Below is a small trained network, with its code and all its weights. Each question gives an input and a class and asks what happens when units are switched off, that is, made to give their printed mean instead of their output.

import numpy as np


def w(rows, s, z=0):
    codes = np.array(rows[::2]) - 128.0
    scale = np.full(codes.shape[1], s)
    scale[-1] = z or s
    return codes * scale


def norm(h):
    return h / np.sqrt((h * h).mean(-1, keepdims=True) + 1e-5)


def f(y):
    return y / 2 * (1 + np.tanh(0.7978845608 * (y + 0.044715 * y**3)))


def log_softmax(a):
    a = a - a.max(-1, keepdims=True)
    return a - np.log(np.exp(a).sum(-1, keepdims=True))


def net(x, mask):
    res = np.array(x, float).reshape(1, 5) / 4 @ E
    u = 0
    for l in range(3):
        y = f(norm(res) @ A[l][:, :-1].T + A[l][:, -1])
        res = res + np.where(mask[u : u + 12], y, B[l][:, -1]) @ B[l][:, :-1]
        u += 12
    return log_softmax(norm(res)[-1] @ U[:, :-1].T + U[:, -1])


A, B = {}, {}
E = w([
[101,113,178,132,128,154,146,10,123,140],'x0',
[174,53,179,104,76,130,135,142,31,145],'x1',
[40,208,21,183,61,142,239,107,104,116],'x2',
[85,153,147,103,150,120,143,230,113,100],'x3',
[74,144,116,139,26,135,161,158,253,152],'x4',
],0.0039)
A[0] = w([
[129,102,215,122,121,128,115,95,188,131,61],'0.n0',
[209,91,167,126,79,129,91,185,171,131,17],'0.n1',
[134,167,77,145,183,121,101,110,157,125,32],'0.n2',
[120,143,92,128,68,130,144,35,158,117,57],'0.n3',
[153,163,69,118,185,120,120,114,160,119,42],'0.n4',
[141,126,144,123,189,132,96,77,199,123,41],'0.n5',
[144,137,98,142,91,125,149,52,144,136,67],'0.n6',
[128,139,140,125,195,124,115,40,235,133,35],'0.n7',
[134,130,90,121,84,146,147,55,148,117,59],'0.n8',
[160,123,139,113,152,121,117,167,143,117,59],'0.n9',
[206,111,132,120,217,123,102,105,37,123,20],'0.n10',
[118,164,74,131,117,129,146,255,245,122,1],'0.n11',
],0.0093,0.0033)
B[0] = w([
[145,191,173,78,64,124,81,94,153,134,193],'0.n0',
[154,18,140,62,87,154,176,154,160,171,194],'0.n1',
[152,59,64,147,159,166,167,149,122,110,156],'0.n2',
[105,100,100,129,114,135,145,60,110,166,202],'0.n3',
[108,54,94,178,155,136,160,146,122,101,154],'0.n4',
[144,161,174,137,200,135,161,116,192,69,180],'0.n5',
[117,114,114,152,78,115,125,87,139,147,178],'0.n6',
[185,137,178,141,178,200,153,93,226,93,204],'0.n7',
[123,114,123,147,111,102,142,80,128,160,175],'0.n8',
[140,109,91,139,86,140,133,52,110,151,148],'0.n9',
[95,114,128,157,121,137,3,159,16,109,255],'0.n10',
[25,165,38,110,137,60,63,207,174,89,237],'0.n11',
],0.013,0.0068)
A[1] = w([
[192,163,105,115,140,112,142,161,115,77,67],'1.n0',
[176,138,150,168,159,73,62,139,25,169,25],'1.n1',
[88,197,150,111,130,115,250,188,85,103,144],'1.n2',
[122,144,118,191,111,107,157,212,142,165,39],'1.n3',
[132,119,83,160,117,67,172,39,100,207,7],'1.n4',
[144,129,91,122,109,109,162,101,196,132,79],'1.n5',
[110,182,154,102,175,118,201,139,81,166,80],'1.n6',
[108,168,163,118,134,164,150,156,13,93,147],'1.n7',
[127,151,71,183,65,120,174,48,88,186,63],'1.n8',
[129,145,143,120,183,114,156,126,106,191,56],'1.n9',
[180,93,142,87,121,80,174,153,92,202,52],'1.n10',
[130,202,140,137,118,99,145,130,118,150,113],'1.n11',
],0.011,0.0017)
B[1] = w([
[112,126,120,159,91,132,172,106,148,126,128],'1.n0',
[35,147,160,157,103,196,55,155,82,129,255],'1.n1',
[129,157,184,76,106,98,249,193,142,43,161],'1.n2',
[96,141,166,41,175,77,100,99,141,113,153],'1.n3',
[44,139,131,168,59,128,208,88,132,156,229],'1.n4',
[106,157,154,150,141,153,87,113,12,121,191],'1.n5',
[208,176,132,169,125,154,168,162,138,116,123],'1.n6',
[189,139,188,163,110,146,148,168,61,88,223],'1.n7',
[59,120,135,146,84,115,197,62,115,187,248],'1.n8',
[142,114,137,183,120,130,93,153,191,116,111],'1.n9',
[137,51,128,86,116,149,140,130,174,134,151],'1.n10',
[117,110,155,113,123,144,168,122,110,74,126],'1.n11',
],0.012,0.0068)
A[2] = w([
[116,201,28,127,118,57,98,202,139,135,19],'2.n0',
[150,160,92,118,158,122,128,117,115,163,94],'2.n1',
[188,127,122,137,142,84,79,128,3,118,53],'2.n2',
[130,74,30,153,121,154,161,166,100,140,121],'2.n3',
[225,106,47,246,249,112,189,135,154,156,20],'2.n4',
[173,178,124,116,193,133,136,110,137,203,79],'2.n5',
[130,100,69,146,121,117,140,138,75,111,101],'2.n6',
[105,188,30,142,131,75,123,208,138,131,25],'2.n7',
[144,147,108,175,111,122,154,161,243,190,85],'2.n8',
[197,148,92,172,122,115,77,149,38,150,62],'2.n9',
[254,225,149,175,139,102,98,99,182,160,1],'2.n10',
[229,115,118,76,69,81,145,175,85,182,80],'2.n11',
],0.01,0.0019)
B[2] = w([
[82,168,87,81,147,83,125,146,129,109,253],'2.n0',
[56,45,186,90,77,161,107,148,192,43,101],'2.n1',
[119,177,116,158,111,147,77,153,114,165,246],'2.n2',
[145,170,198,89,113,132,104,98,141,136,172],'2.n3',
[131,59,38,172,127,142,174,161,101,97,158],'2.n4',
[109,83,149,90,63,112,67,105,164,22,114],'2.n5',
[116,139,194,104,136,135,95,110,171,132,165],'2.n6',
[112,152,137,75,165,48,110,153,108,156,247],'2.n7',
[169,142,170,127,164,96,106,86,3,121,162],'2.n8',
[117,115,179,130,140,135,94,147,106,108,221],'2.n9',
[158,212,126,102,147,127,93,107,167,156,164],'2.n10',
[184,111,64,156,125,115,138,159,110,184,160],'2.n11',
],0.016,0.0045)
U = w([
[185,127,118,186,117,59,125,142,141,132,2],'0',
[51,166,49,55,172,2,111,193,148,107,158],'1',
[210,27,107,63,52,126,117,167,146,217,124],'2',
[52,125,112,188,50,117,205,24,113,196,147],'3',
[212,194,189,105,154,157,87,48,229,100,137],'4',
[174,62,52,205,207,172,156,112,163,49,121],'5',
[171,167,179,130,93,105,226,197,111,72,89],'6',
[113,127,180,180,102,188,13,195,29,121,157],'7',
],0.0096,0.0082)

Each question gives the input, the list of numbers given to net, and the class t.
The units are the neurons (one row each of A and B). Each row of codes is followed by its name. A weight is (code - 128) times the scale printed after its matrix; where a second scale follows, it is the last column's (A, B and U).
mask holds one flag per neuron, layer by layer. A switched-off neuron (its flag False) gives its mean, the last column of its row in B, instead of its output. The means were averaged over made-up inputs and are rounded, as every weight is.
A unit's drop is (log p(t) with every unit on - log p(t) with that unit switched off) / (log p(t) with every unit on - log p(t) with every unit switched off).
The circuit of an input: a set's keep is (log p(t) with only the set's units on - log p(t) with every unit switched off) / (log p(t) with every unit on - log p(t) with every unit switched off). Starting from the 12 units with the biggest drops (on a tie, the unit counted first), units are removed one at a time, each time the one whose removal leaves the highest keep (on an exact tie, the one counted first), for as long as the keep stays at least 0.8.
units of the circuit, in order: the units of the circuit, biggest drop first
k most important neurons: the k neurons with the biggest drops, biggest first
k most important neurons of layer l: the k neurons of layer l with the biggest drops, biggest first
drop when u is switched off: that unit's drop, to one decimal
input [3,-6,6,3,3], class 1: units of the circuit, in order	[0.n11]
input [-7,6,8,8,-6], class 6: units of the circuit, in order	[1.n2; 0.n10]
input [-3,-7,-4,-1,1], class 5: units of the circuit, in order	[0.n7; 0.n2]
input [3,4,7,5,-4], class 6: units of the circuit, in order	[0.n10; 1.n2; 0.n3]
input [-1,-2,0,-6,0], class 3: 3 most important neurons of layer 0	[0.n3; 0.n6; 0.n8]
input [0,-5,-5,-4,-1], class 4: 3 most important neurons	[0.n0; 0.n7; 2.n10]
input [4,-4,8,8,-7], class 6: 3 most important neurons	[0.n10; 0.n11; 1.n2]
input [2,-5,2,-2,8], class 1: 2 most important neurons	[0.n11; 0.n9]
input [3,-7,-5,-8,-2], class 4: 3 most important neurons	[0.n0; 2.n10; 0.n7]
input [-4,-6,-2,-5,3], class 1: 2 most important neurons	[0.n11; 2.n7]
input [2,-2,3,7,-4], class 6: 2 most important neurons	[0.n10; 1.n2]
input [0,2,4,-7,-5], class 3: 2 most important neurons of layer 1	[1.n8; 1.n4]
input [0,-6,-7,2,-4], class 5: 2 most important neurons of layer 1	[1.n5; 1.n1]
input [-1,6,5,0,0], class 3: units of the circuit, in order	[0.n10]
input [5,-3,-6,-8,-4], class 4: 2 most important neurons	[0.n7; 0.n5]
input [3,-7,-7,5,-3], class 4: 2 most important neurons	[0.n0; 2.n10]
input [-5,0,-4,-8,1], class 2: drop when 0.n1 is switched off	1.1
input [8,7,-3,0,6], class 2: 2 most important neurons of layer 0	[0.n0; 0.n1]
input [0,4,-1,-2,3], class 2: drop when 0.n1 is switched off	0.3
input [-2,2,-5,-2,8], class 2: units of the circuit, in order	[0.n1]
input [0,-7,1,-7,-8], class 5: drop when 0.n7 is switched off	0.4
input [-6,5,8,7,1], class 1: drop when 0.n11 is switched off	0.4
